Below is a small trained network, with its code and all its weights. Each question gives an input and a class and asks what happens when units are switched off, that is, made to give their printed mean instead of their output.

import numpy as np


def w(rows, s, z=0):
    codes = np.array(rows[::2]) - 128.0
    scale = np.full(codes.shape[1], s)
    scale[-1] = z or s
    return codes * scale


def norm(h):
    return h / np.sqrt((h * h).mean(-1, keepdims=True) + 1e-5)


def f(y):
    return y / 2 * (1 + np.tanh(0.7978845608 * (y + 0.044715 * y**3)))


def log_softmax(a):
    a = a - a.max(-1, keepdims=True)
    return a - np.log(np.exp(a).sum(-1, keepdims=True))


def net(x, mask):
    res = np.array(x, float).reshape(1, 4) / 4 @ E
    u = 0
    for l in range(4):
        y = f(norm(res) @ A[l][:, :-1].T + A[l][:, -1])
        res = res + np.where(mask[u : u + 4], y, B[l][:, -1]) @ B[l][:, :-1]
        u += 4
    return log_softmax(norm(res)[-1] @ U[:, :-1].T + U[:, -1])


A, B = {}, {}
E = w([
[80,149,114,6,101,71,132,120,171],'x0',
[47,38,67,170,85,116,154,154,109],'x1',
[101,154,121,122,183,80,156,57,89],'x2',
[130,132,74,105,87,163,42,69,138],'x3',
],0.014)
A[0] = w([
[146,131,155,120,75,146,102,239,183,11],'L0N1',
[128,151,185,105,141,104,213,249,113,2],'L0N2',
[159,219,182,97,128,149,131,142,145,90],'L0N3',
[115,132,160,46,89,99,150,175,155,54],'L0N4',
],0.017,0.005)
B[0] = w([
[142,139,154,80,114,212,197,104,5,219],'L0N1',
[114,107,194,168,88,124,95,69,204,250],'L0N2',
[139,44,77,145,139,84,84,146,90,224],'L0N3',
[126,169,63,112,157,143,173,146,185,214],'L0N4',
],0.019,0.012)
A[1] = w([
[91,174,175,72,114,83,111,212,153,3],'L1N1',
[87,179,171,109,149,74,140,122,85,13],'L1N2',
[46,121,140,127,67,107,175,169,119,140],'L1N3',
[128,253,91,153,137,140,152,219,185,56],'L1N4',
],0.021,0.0053)
B[1] = w([
[114,77,82,97,137,146,148,125,184,130],'L1N1',
[158,198,188,127,68,149,213,126,83,132],'L1N2',
[136,9,76,148,154,64,73,162,105,254],'L1N3',
[191,192,29,126,216,119,100,57,74,166],'L1N4',
],0.011,0.0068)
A[2] = w([
[231,142,201,50,180,99,108,145,146,77],'L2N1',
[102,130,155,119,173,32,164,54,91,72],'L2N2',
[119,189,187,104,181,63,166,223,121,2],'L2N3',
[129,254,139,115,116,107,129,221,158,8],'L2N4',
],0.023,0.0037)
B[2] = w([
[47,51,109,161,103,70,139,186,85,174],'L2N1',
[176,102,177,84,98,253,189,131,89,254],'L2N2',
[131,150,162,121,162,142,162,86,64,126],'L2N3',
[81,53,151,127,185,71,133,85,7,129],'L2N4',
],0.015,0.0083)
A[3] = w([
[181,190,155,253,170,147,123,198,103,111],'L3N1',
[135,205,164,141,71,139,78,71,175,85],'L3N2',
[113,185,102,70,66,138,7,89,99,160],'L3N3',
[105,168,141,24,125,71,119,136,153,9],'L3N4',
],0.026,0.0016)
B[3] = w([
[97,162,77,4,170,86,186,113,207,253],'L3N1',
[146,166,101,151,97,163,50,120,105,207],'L3N2',
[123,107,219,195,122,135,152,93,202,238],'L3N3',
[130,147,78,95,208,104,154,133,134,170],'L3N4',
],0.017,0.0078)
U = w([
[159,96,172,88,91,246,205,110,37,170],'0',
[103,120,52,44,181,118,174,80,196,144],'1',
[95,81,219,225,84,144,125,60,231,149],'2',
[106,14,59,200,139,75,77,164,44,192],'3',
[149,119,75,160,111,195,71,79,80,211],'4',
[113,248,162,140,115,59,100,189,58,28],'5',
[92,206,145,176,129,85,89,151,64,6],'6',
[107,187,179,180,125,54,129,163,74,1],'7',
],0.011,0.0051)

Each question gives the input, the list of numbers given to net, and the class t.
The units are the neurons (one row each of A and B). Each row of codes is followed by its name. A weight is (code - 128) times the scale printed after its matrix; where a second scale follows, it is the last column's (A, B and U).
mask holds one flag per neuron, layer by layer. A switched-off neuron (its flag False) gives its mean, the last column of its row in B, instead of its output. The means were averaged over made-up inputs and are rounded, as every weight is.
A unit's drop is (log p(t) with every unit on - log p(t) with that unit switched off) / (log p(t) with every unit on - log p(t) with every unit switched off).
The circuit of an input: a set's keep is (log p(t) with only the set's units on - log p(t) with every unit switched off) / (log p(t) with every unit on - log p(t) with every unit switched off). Starting from the 12 units with the biggest drops (on a tie, the unit counted first), units are removed one at a time, each time the one whose removal leaves the highest keep (on an exact tie, the one counted first), for as long as the keep stays at least 0.8.
units of the circuit, in order: the units of the circuit, biggest drop first
unit that matters most: the unit with the biggest drop
top k neurons: the k neurons with the biggest drops, biggest first
top k neurons in layer l: the k neurons of layer l with the biggest drops, biggest first
drop when u is switched off: that unit's drop, to one decimal
input [6,7,2,-3], class 3: units of the circuit, in order -> L1N3
input [-1,7,5,8], class 2: top 2 neurons -> L3N3, L0N1
input [-5,-8,-7,1], class 3: top 2 neurons in layer 2 -> L2N1, L2N2
input [1,-4,2,5], class 2: top 3 neurons -> L3N3, L0N3, L0N1
input [4,-5,-4,5], class 2: top 4 neurons -> L3N3, L2N2, L0N3, L3N1
input [6,4,-8,-4], class 0: top 2 neurons -> L0N1, L3N1
input [-8,4,-7,0], class 1: top 2 neurons -> L3N1, L2N2
input [-6,-4,-5,7], class 2: top 2 neurons -> L3N3, L0N4
input [-1,6,-6,5], class 0: top 4 neurons -> L0N1, L0N2, L0N3, L2N1
input [2,0,2,2], class 4: top 3 neurons -> L0N1, L0N3, L3N1
input [-2,-7,2,7], class 2: top 3 neurons -> L3N3, L0N3, L1N3
input [3,-6,3,-7], class 2: top 2 neurons -> L0N2, L0N1
input [5,6,-6,5], class 0: top 4 neurons -> L0N1, L0N2, L0N3, L3N1
input [-1,2,4,4], class 0: unit that matters most -> L2N2
input [7,-6,-2,8], class 2: top 2 neurons in layer 3 -> L3N3, L3N1
input [0,8,4,-8], class 2: top 2 neurons in layer 0 -> L0N2, L0N1
input [1,-8,5,0], class 3: top 2 neurons in layer 0 -> L0N3, L0N1
input [-1,2,5,-8], class 2: top 2 neurons in layer 0 -> L0N2, L0N1
input [1,-1,-2,-8], class 2: drop when L0N2 is switched off -> 2.5
input [-5,0,4,-1], class 1: unit that matters most -> L3N1
input [5,-6,-3,1], class 3: drop when L1N4 is switched off -> 0.0
input [7,-2,8,-7], class 0: drop when L2N2 is switched off -> 2.1
